(in the rows, 128 means zero)
Each name stands for a flat space through zero: a line, a plane or more. A row that begins with a name and a colon came from that space; any other row is followed by the name of the space it lies nearest, among the names in its block.
zl-dg: [131 118 179 175 159 153 112  83 159 129  76 155 216 129 156 161 140  91
 108 163 143 174 177]
zl-dg: [110 141 143 104 112 137 150 141 142 134 103 156 131  83 146 113 123 149
 115 155 137 138 100]
hb-bp: [160  94  51 170 129 106  94 118 140 121  80 110 150 170 137  78  95 109
 126 131  95 130 148]
zl-dg: [153 144 106 112 126 143 145 145  86 111 143 179 116  74 151 139 165 158
 129 112 136 173  99]
rh-td: [109 125 145 154  99 131 117 114 139 128 112 124 146 107 144 140 107  96
 116 161 124 158 129]
bn-mg: [ 22 139 168 151  46 130  53  68 176 123  80 125 138 133  91 206 126  45
 132 152  95 126 105]
bn-mg: [105 137 156 117 130 135 128 123 138 135 132 129 131 131 117 148 138 126
 131 125 134 116 126]
zl-dg: [132 122 114 130 115 121 126 125 141 121  95 140 128 118 135 106 117 130
 119 150 123 131 121]
rh-td: [107 140 199 153 111 147 125 103 119 123 157 131 141  94 136 195 139  89
 120 153 148 172 142]
bn-mg: [123 136 111  75 137 118 154 159 135 139 131 127  91 137 110  87 128 177
 135 110 130  74 101]
sl-jl: [134 138 131 117 137 135 107 100 123 100 105 184 123 130 106 168 190 135
 136 110 131 127 123]
hb-bp: [171 122 112 135 167 132 128 123 109 116 132 148 139 144 130 131 159 142
 133 105 135 136 150]
bn-mg: [136 117 101 167  90 120 117 131 108 122 142 103 125 104 152 122  90  95
 121 148 113 173 126]
nr-mc: [101 152 157 109  98 141 130 124 114 117 143 160 106  83 123 173 158 128
 130 129 137 147  97]
nr-mc: [120 127 122 130 121 130 127 131 136 133 113 130 140 121 138 119 118 126
 124 135 123 135 122]
sl-jl: [177 110  66 151 145 119 107 120 108 106 111 144 134 150 132 112 143 130
 134 107 112 142 142]
rh-td: [150 139 136  98 151 133 156 142 111 122 145 153 108 114 126 125 156 166
 130 116 148 120 121]
hb-bp: [119  97  67 169  89  94  77 106 159 121  75  88 127 175 114  90  75  83
 127 147  83 108 135]
hb-bp: [ 99 127 150 134  66 115 125 112 162 116  76 139 113  85 136 114  91 108
 103 201 126 138 106]
zl-dg: [131 131 130 116 136 132 162 164 117 152 163 100 127 114 148 100 100 147
 126 126 136 130 123]
rh-td: [115 128 146 149 124 137 107 106 131 125 124 131 150 131 127 162 138 100
 129 129 126 146 139]
hb-bp: [122 116  91 136 134 118 113 140 128 145 142  84 131 172 119 108 105 119
 142  98 106 104 134]
zl-dg: [136 121 104 127 116 116 130 136 131 125 115 124 115 125 131  99 110 134
 124 139 121 123 120]
sl-jl: [131 121 119 131 132 124 142 148 130 145 140  98 133 133 140  98  96 132
 125 131 126 124 132]
hb-bp: [128 117 115 136 103 114 134 134 147 130  99 116 125 115 143  86  85 125
 113 167 121 129 122]
rh-td: [142 138 134 102 133 135 162 148 123 127 121 159 122  87 148 106 134 165
 117 143 145 139 110]
rh-td: [127 121  85 110 141 119 132 153 136 147 122 108 128 157 125  83 110 151
 136 103 112  95 119]
sl-jl: [190 113  64 140 159 122 130 143  93 116 139 135 129 141 143  99 139 149
 135  97 121 145 140]
hb-bp: [218 129 105  96 252 150 199 194  66 156 219 119 147 154 155  91 164 213
 146  44 164 123 163]
nr-mc: [146 110 105 144 134 112 123 127 135 128 121 102 127 156 125  99 103 122
 127 133 119 114 146]
sl-jl: [149 118 106 140 135 123 136 143 116 134 142 108 132 131 143 104 107 130
 127 126 125 137 136]
nr-mc: [109 150 149 107 116 143 129 125 114 120 140 162 116  97 122 169 165 135
 133 117 136 141 103]
rh-td: [109 125 121 137 110 132 126 133 146 141  99 126 154 111 151 110 101 118
 117 150 119 147 118]
bn-mg: [179 108 129 170 128 111 114  93 119  90 116 135 116 136 124 136 130 103
 118 160 134 146 165]
zl-dg: [116 128 107 107  86 115 136 134 161 119  57 161 113  88 141  77 103 148
 107 179 121 124  89]
zl-dg: [121 142 143 114 126 142 137 130 121 126 128 158 131  98 136 146 151 139
 126 127 138 145 113]
nr-mc: [115 145  95  95 135 148 126 143 121 132 104 180 145 107 138 130 169 161
 137  91 119 139  89]
bn-mg: [219 110 148 160 164 116 163 125  89 101 174 118 108 121 144 119 124 134
 114 156 163 154 182]
hb-bp: [ 47 128 110 125  61 122 132 170 164 181 120  58 139 106 155  73  29 107
 119 156  95 123  83]
sl-jl: [127 141 146 101 151 139 134 123 128 123 124 162 126 129 114 148 171 151
 134 109 141 113 123]
sl-jl: [155 138 132  84 185 141 195 190 103 162 189 110 125 121 149  86 124 193
 133  95 155 111 127]
sl-jl: [145 141 103  86 151 133 155 161 103 131 152 149 105 119 127 111 155 179
 139  90 135 114 104]
bn-mg: [147 121 129 142 124 119 126 119 123 115 130 126 117 129 126 128 124 120
 124 142 131 133 140]
bn-mg: [112 118  87 145  73 106  96 117 136 113 100 118 102 127 119 115 100 101
 127 146  98 128 106]
nr-mc: [108 133 138 127  88 128 143 142 132 135 126 122 119  82 150 114  94 123
 114 164 129 150 104]
nr-mc: [111 119 141 153 108 125 117 114 151 133 105 112 147 126 137 124  97  98
 116 162 122 139 137]
rh-td: [133 132 155 145 125 137 114  98 123 108 120 157 138 114 127 171 157 108
 124 139 137 156 139]
nr-mc: [136 133 102 110 133 129 136 146 116 128 131 140 117 121 131 113 138 152
 133 109 125 125 111]
[155 134  80  77 181 135 150 159 126 136 104 171 136 142 129  84 167 199
 139  80 130  97 110] -> rh-td
[115 127 133 122 132 127 127 128 146 137 115 121 136 141 123 119 120 129
 128 130 126 110 129] -> sl-jl
[149 127  89 124 111 121 127 132 116 108 106 159 110 103 137 109 134 143
 124 135 121 145 107] -> zl-dg
[117 129 119 126 166 151 112 120 148 144  86 158 191 149 138 135 158 135
 133  99 122 132 135] -> nr-mc
[ 86 144  91 102  81 145 144 167 140 150  79 164 152  50 180  86 102 152
 113 148 111 171  58] -> nr-mc
[134 120 104 150 101 132 111 106 154 108  33 188 167  84 165 107 124 120
 103 180 118 178 114] -> rh-td
[151 123 113 114 145 129 178 176 125 154 138 109 138 104 168  61  85 166
 114 143 139 135 123] -> hb-bp
[167  97  62 168 127  92  77  99 117  98 125  96  99 202  90 121 124  96
 145 104  96 100 159] -> zl-dg
[110 132 127 136  95 125  95  98 133 104 100 156 116 120 111 161 149 105
 129 136 117 136 115] -> sl-jl
[144 118 108 145 130 119  99 102 129 106 106 141 125 153 111 140 146 114
 133 122 118 123 141] -> rh-td
[168 111 133 139 160 111 146 135 119 130 166  84 111 165 118 105 107 132
 129 127 140 101 167] -> nr-mc
[131 115 112 143 115 109 102 107 139 114 111 115 113 158 106 125 120 108
 131 134 114 107 139] -> hb-bp
[130 138  91 109  98 123 141 159  96 124 158 128  86  93 135 113 121 148
 134 115 120 139  88] -> sl-jl
[170 101  93 186 135 118  88  91 123 101  97 134 154 155 134 135 131  90
 125 135 113 159 166] -> sl-jl
[128 142 171 100 156 143 182 167 115 157 184 107 127 106 145 119 118 160
 125 123 158 124 129] -> sl-jl
[148 113 129 138 181 133 142 138 144 154 122 105 176 164 145  96 111 138
 125 121 135 117 164] -> nr-mc
[140 127 177 150 150 140 134 109 125 126 142 130 152 125 136 160 139 111
 121 143 150 151 161] -> sl-jl
[168 130 126 123 173 141 146 135 104 123 144 153 142 126 140 132 162 154
 131 105 145 143 143] -> hb-bp
[113 140 129 106 119 130 120 121 130 118 115 158 112 122 111 146 158 138
 134 117 126 116 107] -> sl-jl
[ 91 144 115 133 148 160  90 124 104 146 161 131 171 153 121 196 178 107
 159  46 108 148 123] -> hb-bp
[113 142 155 116 115 138 142 134 121 130 144 139 121  95 135 146 134 132
 125 136 139 143 113] -> nr-mc
[128 134 134 111 124 129 155 151 126 137 136 127 119 103 142 105 113 149
 121 140 137 129 114] -> rh-td
[134 112 138 157 132 116 108 103 142 122 121 104 135 163 114 135 115  98
 126 141 124 117 160] -> nr-mc
[173 112  58 148 108 108 103 113 115  89  82 164 110 122 132 103 136 129
 124 138 108 148 120] -> zl-dg
[123 135 149 117 134 134 141 134 127 134 141 129 127 120 129 135 133 136
 127 128 139 126 126] -> sl-jl
[111 141 162 130 157 154 117 114 120 137 149 140 162 139 122 185 170 117
 140  94 137 140 142] -> rh-td
[ 95 143 154 115 126 136 116 121 121 133 162 119 116 142 100 175 153 117
 145  97 128 111 122] -> hb-bp
[138 123 132 121 123 118 151 142 136 131 125 117 113 116 136  93 100 142
 117 155 136 119 126] -> hb-bp
[113 140 119  96 122 128 136 144 127 132 130 140 107 120 118 121 139 152
 134 113 126 109 100] -> sl-jl
[177 115 122 167 151 136 137 128  99 121 147 127 156 115 163 129 125 118
 120 135 138 180 159] -> bn-mg

Rows lie near named flat spaces through zero. A row that begins with a name and a colon came from that space; any other row is followed by the name of its block's space that it lies nearest.
bf_zh: [ 97 133 125 151 149 105 113 144 126 132 111 120 109 122 116 127 108 111
 157 143 124 133 107]
fm_tr: [ 63 117 115 114 102 116  95 117 105 133 142 139 117 135 138 172 115  93
 143  90 122 148 108]
fm_tr: [103 125  98 102 104 144 105 121 103 138 171 124 116 121 136 165 121  87
 125  98 118 132 119]
zg_mn: [136 135 142 144 150 144 119 139 140 121 139 123 132 141 121 135 128 142
 125 150 119 103 135]
nm_tp: [139 141 127 118 167 151 128 137 118 112  95  92  92 152 126 111  85 134
 127 153 127  94 137]
bf_zh: [149 144 141 142 179 127 121 147 136 142 145 120 140 109 106 131 131 142
 129 151 116 117 122]
hq_nl: [149 107 143 118 119 124 125 149 175 122 102 182  86 139  94 106 159 144
 123 129 174 143 115]
nm_tp: [108 128 131 107 131 122 109 112 106 152 176 139 167 109 133 178 141 123
 118  88 108 148 118]
fb_bb: [ 69 124 143 134 139 128  85 132 125 122 137 139 120 157 125 176 114 121
 142 120 117 121 114]
zg_mn: [134 137 124 172 101 101 166 111 119 131 127 106 185 102 156 102 140 130
 139 142 108 139 144]
hq_nl: [ 88 133 140 105 161 127  97 117 100 137 142 122 141 138 132 177 106 130
 126 102 107 129 119]
hq_nl: [111 123 130 128 105 129 122 114 122 129 151 136 153 132 142 151 140 125
 123 111 118 133 132]
fb_bb: [158 131 144 155 148 126 128 153 164 133 139 147 133 117 101 116 156 146
 129 157 135 122 124]
nm_tp: [144 133 115 114 141 141 122 136 123 138 148 120 117 114 118 133 125 117
 122 127 126 123 124]
bf_zh: [118 139 143 181 169 107 116 161 151 129 114 124 120 122 101 117 122 132
 159 174 123 117 112]
bf_zh: [111 143 157 114 215 110  91 141 116 160 147 134 146 109  97 173 119 148
 131 116 109 138 100]
hq_nl: [126 125 145 128 119 114 132 111 127 140 151 148 179 117 137 148 157 146
 117 105 118 148 131]
fb_bb: [ 72 124 103  91 128 138  88 124  93 131 138 117  86 140 132 171  89  84
 138  95 122 131 108]
bf_zh: [ 45 112 175 152 143  85  88 133 147 115  83 172 122 171 116 160 122 149
 159 120 136 148 102]
fm_tr: [115 145 136 195 128  81 164 116 116 128 100  93 188 106 154  96 120 137
 158 160  99 136 139]
zg_mn: [130  97 135  56  88 131 139  99 128 117  86 171 104 158 138 123 138 148
  98  69 170 160 132]
zg_mn: [144 141 163 146 170 176 106 142 150 107 157 121 143 170 121 157 129 166
 109 165 108  68 152]
bf_zh: [ 88 107 129 111 100 113  97 128 136 138 145 176 116 130 117 164 149 111
 133  90 143 160 103]
hq_nl: [ 99 118 144  98 160 134  87 144 138 124 111 156  78 158 100 155 113 132
 130 114 147 128 105]
fm_tr: [101 145 120 178 130 103 138 122 106 131 128  88 163 110 150 123 109 112
 156 151  95 125 131]
zg_mn: [144 129 134 165  93  99 177 105 129 124 108 119 186 112 158  89 148 147
 131 138 121 144 150]
nm_tp: [142 139 143 152 159 121 154 135 135 105  57  98 111 150 130  77  96 155
 140 172 134 106 142]
fb_bb: [ 61 138 136 155 133  94 114 105  89 139 143 106 185 121 157 170 109 118
 151 112  84 142 122]
zg_mn: [140 125 140 157 105  99 167 115 138 120  92 130 160 123 144  88 143 150
 134 139 133 144 142]
fm_tr: [170 147 141 134 185 162 131 149 140 115 118  99 110 145 112 110 108 154
 117 173 123  80 144]
fm_tr: [122 128 119 156 126 124 113 152 147 132 145 137 110 116 108 128 138 107
 146 149 131 126 113]
nm_tp: [ 92 126 132  74 122 172  85  97  91 133 204 132 160 154 153 222 126 124
  93  70  96 114 138]
nm_tp: [132 117 123 133  91 141 129 129 146 116 135 145 118 141 131 124 145 122
 123 130 140 123 135]
nm_tp: [136 140 117 100 162 140 112 130 105 150 163 113 129 106 119 154 118 117
 118 113 113 126 119]
bf_zh: [121 135 133 101 140 133 144  99  93 116  92  95 139 150 159 124  91 145
 117 114 117 120 148]
fb_bb: [129 132 140 125 142 116 133 119 121 136 128 128 154 120 131 133 132 143
 124 120 120 138 129]
zg_mn: [ 89  95 166  61 101 134 121  89 126  94  61 173 110 207 150 147 119 172
 101  70 162 143 141]
fb_bb: [109 129 124 140 117 125 125 124 122 124 130 121 133 132 138 134 122 119
 136 130 120 125 129]
hq_nl: [120 146  97 127 127 138 140 111  82 129 138  69 139 116 160 128  89 100
 132 129  97 113 141]
fb_bb: [143 114 123  71 124 159 121 127 131 115 107 143  74 157 120 125 117 131
 105 107 159 122 130]
fm_tr: [143 149 139 182 158 114 151 137 132 123 108  91 155 119 132  95 116 145
 146 179 108 107 141]
nm_tp: [108 104 113 158  71 111 132 147 166 103  78 157  66 147 118  85 134 102
 158 148 170 139 116]
zg_mn: [117 132 125 125 142 139 109 135 122 130 145 122 119 131 123 148 118 118
 130 129 120 117 123]
fb_bb: [ 91 131  99 119 130 130  98 136 105 139 150 114  97 117 123 155 103  82
 145 116 118 131 106]
bf_zh: [108 123 139 110 125 125 126 111 115 121 109 130 134 148 142 139 117 139
 123 108 128 133 133]
fm_tr: [179 126 131 126 135 145 136 150 162 129 135 147 109 121 101 105 154 141
 114 148 149 119 130]
hq_nl: [108 146 155 121 223 121  95 149 118 137 107 113 110 137  99 150  88 148
 140 142 116 114 107]
hq_nl: [ 80 112 154  83 156 131  73 134 132 129 125 172  94 163 104 185 121 137
 123  90 143 138 101]
[106 121 142 174  85 130 120 123 149 118 169 149 172 141 143 154 163 130
 132 136 112 120 140] -> hq_nl
[ 93 115 154 134  90 126 125  98 128 112 133 150 173 162 158 158 145 150
 119 105 119 132 145] -> nm_tp
[167 142 124 184 170 107 136 180 168 140 115 124  99  90  80  77 137 123
 158 194 140 122 107] -> zg_mn
[192 138  84 112 100 163 165 122 114 132 158  92 127  98 143  95 132 105
 105 135 125 112 151] -> bf_zh
[147 117 119 140  88 139 137 135 154 118 136 146 116 131 125 111 153 121
 124 138 145 125 134] -> nm_tp
[127 120 123 112 126 119 127 133 132 131 108 142 102 126 117 118 127 123
 131 118 147 144 116] -> zg_mn
[122 125 109 133  86  98 159 102 106 138 122 119 161  99 156 110 135 113
 135 107 123 161 132] -> zg_mn
[131 116 152 183 129 113  95 177 200 140 172 196 125 113  73 142 192 131
 146 159 145 135  99] -> bf_zh
[130 135 120 117 151 131 121 136 118 135 127 115 110 121 119 129 112 119
 131 130 126 125 120] -> nm_tp
[150 131 122 116 128 161 127 130 129 119 144 118 118 140 130 131 125 129
 111 135 127 103 142] -> nm_tp
[159 130 112 140 129 125 141 149 145 132 118 126 100 108 109  91 133 117
 136 152 144 129 121] -> nm_tp
[ 88 120 134 109 115 125 117 107 108 120 116 131 132 153 148 153 112 128
 127 100 124 135 130] -> zg_mn
[246 158 106 144 186 140 175 167 147 152 134  89 118  62  91  51 138 136
 119 190 134 109 134] -> nm_tp
[152 125 160  91 179 130 115 136 143 142 126 160 127 130  98 142 143 168
 106 111 143 137 118] -> fb_bb
[140 133 150 152 133  96 152 116 131 141 128 134 189 104 135 119 153 156
 128 129 116 149 133] -> nm_tp
[169 123 120  64 121 165 139 108 114 130 144 129 126 133 137 134 134 140
  85  94 137 124 146] -> fm_tr
[148 143 160 123 190 132 125 129 126 136 133 120 160 129 119 142 126 169
 113 136 112 114 134] -> bf_zh
[138 138 126 181 133 113 131 149 147 139 152 124 147  98 115 117 147 119
 147 163 116 125 121] -> fb_bb
[ 99 135 158 113 207 111  72 151 129 162 163 156 133 113  84 190 131 139
 134 110 116 142  88] -> fb_bb
[234 133 144 132 160 127 168 154 176 146 128 151 140  86  88  70 179 173
 104 159 155 134 133] -> fb_bb
[143 141 142 137 160 112 143 124 119 139 121 113 161 110 129 119 126 150
 127 135 114 132 131] -> nm_tp
[ 77 125 140 162 141  79 123 137 131 121  63 130 108 137 122 109 103 126
 170 143 136 147 107] -> zg_mn
[119 128 120 148  67 125 148  90 107 133 182 121 210 111 174 151 158 121
 118 105  96 138 152] -> hq_nl
[165 144 136 167 165 141 127 161 157 129 146 118 127 117 102 113 138 138
 133 180 121  97 130] -> zg_mn
[152 119 127 162  93 114 154 138 162 120 110 147 126 120 122  85 157 132
 137 152 149 137 132] -> nm_tp
[154 129 101 103 103 147 148 114 110 129 141 109 126 117 145 116 125 113
 112 115 128 126 142] -> bf_zh
[107 100 132 109  81 139 105 130 155 115 134 181  96 158 119 149 154 121
 121 102 158 139 120] -> hq_nl
[ 84 133 162 240  96 103 134 126 157 101 132 126 198 153 155 131 150 147
 161 181  95 106 149] -> fb_bb
[ 56 102 131 114 117  91  62 147 144 159 166 204 104 112  88 195 159  93
 151  77 145 183  68] -> bf_zh

Each name stands for a flat space through zero: a line, a plane or more. A row that begins with a name and a colon came from that space; any other row is followed by the name of the space it lies nearest, among the names in its block.
ztjh: [ 89  97 124 161 130 185 143 129 142 127 118 114 118 136 116 131 106 122
 131 116 129 164 159]
ztjh: [134 135 130 127 121  86  89 130 122 133 138 111 155 128 140 129 139 153
  82  98  93 113 168]
ztjh: [139 102 145 134 177 112  95 102 110 155 138 137 127 106 124 139 115 148
 103 112 122 161 149]
tmtq: [192 164 176 141 174  75  78  94 115 122 153 125 145 162 141  69 127 127
 118 153 108 111 109]
fsdn: [152 157 136 134 128  88  85 116 127 128 130 110 136 116 147  98 168 154
  78 117 103 120 147]
lgsg: [114 109 119 175 161 177 139 103 134 122 111 122  97  58 102 111 137 156
  99 138 155 186 146]
tmtq: [136  84 157 127 131 114 113 116  98 139 108 150 125 136 133 124 108 112
 101 112 136 128 142]
bcbm: [135  97 160 146 159 108  89 103 104 143 125 131 136 131 134 123  99 122
 100 104 124 148 153]
fsdn: [110 145 113 145 106 178 166 149 159 100 137 109 129 168 115 111 126 123
 160 152 116 116 128]
ztjh: [149 134 136  88 157 115 123 120 124 162 140 154 108 140 140 151 133 116
 170 139 135 139  84]
fsdn: [148 189 137 169 140  89  86 123 145  92 169  75 185 157 130  83 121 150
 110 131  81 100 154]
lgsg: [126  96 121 124 140 194 162 139 145 139 140 143  97 160 103 124 142 154
 133 152 101 143 151]
fsdn: [130  63 175 156 132 133 102 110  98 133 101 139 126 163 133  98  96 109
  76 102 119 135 178]
fsdn: [133 103 112  98 164 126 145 136 118 150 167 154 139 118  97 179 104 160
 148 136 116 130 132]
lgsg: [ 94 115 119 152 114 162 128 135 144 127 119 105 126 133 129 129 129 133
 113 105 115 150 167]
tmtq: [135 144 149  96 146  81  54  99 124 196 105 127  94 114 195 149 173 107
 120  78 131 178 108]
tmtq: [106 107 106 131 102 143 164 153 125 104 133 130 151 124  99 147 102 138
 126 129 128 102 150]
lgsg: [140 134 137 125 141 111 104 121 127 139 136 124 131 134 137 123 138 138
 115 120 111 131 137]
ztjh: [145 148 127 100 124 115 136 133 129 132 132 142 121 139 136 132 140 116
 157 146 135 111  89]
bcbm: [ 79 111 122 129 129 202 136 126 161 170 101 120  71 148 154 152 142  93
 173 106 140 201 119]
fsdn: [135  98 149 132 164 104 107 104  99 145 124 146 131 103 125 143  95 120
 120 115 149 149 127]
fsdn: [131 173  99 127 123 162 150 126 160 125 115 120  83  82 132 110 198 148
 137 159 146 151  93]
lgsg: [ 94 129 102 179 136 201 148 116 159 117 106 101  90  69 112 108 159 154
 108 134 146 189 150]
tmtq: [124 132 136 144 125 162 142 123 140 120 112 125 105 144 133 102 133 106
 146 144 142 141 111]
bcbm: [166 106 152  90 183  54  93 104  81 164 150 168 146 103 127 169  93 131
 129 118 140 126 106]
ztjh: [113  95 107  99 116 104 133 135 103 147 112 152 126  67 123 181 128 141
 105 101 151 131 135]
ztjh: [140 128 145 141 163 127 109 109 126 137 138 126 125 133 128 117 118 128
 131 132 125 149 126]
bcbm: [ 79 101 124 135  88 180 145 139 142 138  85 121  96 144 148 138 131  88
 140 101 146 156 136]
lgsg: [154 173 122 116 142  98 116 127 137 124 157 119 143 129 130 122 146 147
 138 145 111 111 109]
tmtq: [110  60 143 133 142 190 149 110 117 157  84 163  65 113 125 131 129 109
 123 126 163 184 129]
bcbm: [111  78 121 126 101 182 159 150 133 130 117 140 108 158 111 124 141 147
  99 127 101 124 177]
fsdn: [142 126 144 138 185  96 100  85 103 147 118 142 117  55 130 139 111 120
 129 125 178 173  94]
ztjh: [ 79 120 110 168  85 132 115 143 136 105 111  84 159 110 131 132 119 137
  79  79 115 128 194]
bcbm: [125 157 114 173 121 180 146 137 167  91 144  91 128 149 108  74 156 163
 111 157  92 125 161]
lgsg: [134 140 124 134 143 118 115 129 134 127 154 114 147 134 121 129 126 151
 121 126 102 125 147]
ztjh: [178 114 156 110 196 115 115  97 107 157 149 166 106 126 118 121 126 142
 136 159 130 146 101]
bcbm: [138 106 155 109 133  78  87 113  96 156 111 144 131 124 155 144 116 105
 110  94 138 131 126]
lgsg: [107  85 146 153 124 124 116 105  98 130  77 137 115  79 136 130 102  96
  99  98 179 158 133]
bcbm: [ 99 147 124 114  56 131 119 144 144 135  76 111 102 144 182 122 173  84
 125  94 139 125 117]
bcbm: [134 161 135 140 101  91 106 126 126 107 114 108 146 124 149 102 139 114
 109 118 133 104 122]
tmtq: [150 137 143 138 139 136 122 114 131 125 121 131 108 134 133  91 150 129
 119 147 128 134 118]
fsdn: [140 129 120  95 118  92 112 141 120 143 143 134 142 130 134 148 148 155
 104 113  99 104 146]
lgsg: [181 132 140 100 175  92 121 122 112 136 178 154 147 148 107 130 118 160
 136 160 100 100 117]
tmtq: [138 145 113 123 147 111 128 132 131 124 161 123 150 114 110 142 125 160
 130 137 112 118 133]
tmtq: [164 147 147 113 194 106  78  88 128 178 140 137  93 104 151 125 168 147
 125 130 123 180 105]
[133  10 184 184 183 216 131  81  99 148  83 167  60 131 101  73 110 132
  62 136 141 202 186] -> fsdn
[144 136 147 116 137  72  77 126 117 143 153 116 165 163 148 135 117 134
 109  98  87 109 153] -> lgsg
[115 151 142 140 160 132  98 110 146 151 138 105 126 154 153 136 110  96
 175 113 129 170 108] -> ztjh
[117 123 114 101  90 148 178 162 134 113 132 144 134 171 117 145 111 104
 175 147 131  88 105] -> lgsg
[162 132 129 109 154 134 149 122 124 131 142 156 108 122 111 119 142 143
 144 170 135 123  96] -> lgsg
[132 155 108  70  74  93 130 165 135 138 135 132 138 159 153 154 165 129
 136 116 100  77 118] -> ztjh
[132 155 128 110 128  69 102 116 112 138 116 129 138  84 153 153 126 105
 140 109 164 128  87] -> fsdn
[128 171 101 105  96 105 134 167 150 111 173 104 175 173 125 144 134 151
 145 129  77  73 142] -> fsdn
[112 128 119 122  64 112 146 150 119 102  95 128 139 123 138 126 130 102
 116 116 149  87 123] -> bcbm
[107  50 147 107 105 149 145 132  98 153  83 169  99 141 135 153 103  87
 124 104 157 137 133] -> fsdn
[132 114 149 157 131 147 117 111 126 123 106 124 110 131 133  89 137 124
  98 128 130 145 145] -> fsdn
[128 134 138 128 123 113 103 120 126 139 113 122 121 126 151 122 142 118
 114 110 129 137 129] -> lgsg
[122  88 121  89 128 167 151 147 134 163 138 156 100 169 122 158 139 139
 142 129 100 135 142] -> ztjh
[158 154 138 114 152  92  89 123 132 144 162 119 144 153 140 122 147 154
 116 125  84 119 139] -> lgsg
[116  42 125 115 131 162 172 144 100 133 129 172 127 132  83 162  85 144
 115 131 128 120 164] -> bcbm
[129  74 164 128 163  98 107 112  88 144 136 151 157 151 122 156  47  98
 138 105 137 131 137] -> tmtq
[111 178 122 150 116 146 117 123 162 121 117  91 115 132 155 106 155 108
 150 126 134 151 108] -> bcbm
[115 145 118  91 117  57 121 150 110 128 159 128 195 143 134 198  60  95
 184 102 136  84 100] -> fsdn
[116  88 141 106  82 120 126 146 111 138 101 143 128 167 147 137 124 104
 106  97 118 103 152] -> fsdn
[102 139 129 148 108 103  91 130 131 126 122  92 158 130 151 135 117 118
 106  82 115 131 161] -> lgsg
[114 170  88  97  95 131 162 166 156 116 154 117 146 145 124 159 139 133
 177 141 115  94 104] -> fsdn
[103  80 131 124 155 190 140 128 140 166 134 139  97 163 121 155 113 126
 153 119 113 176 149] -> ztjh
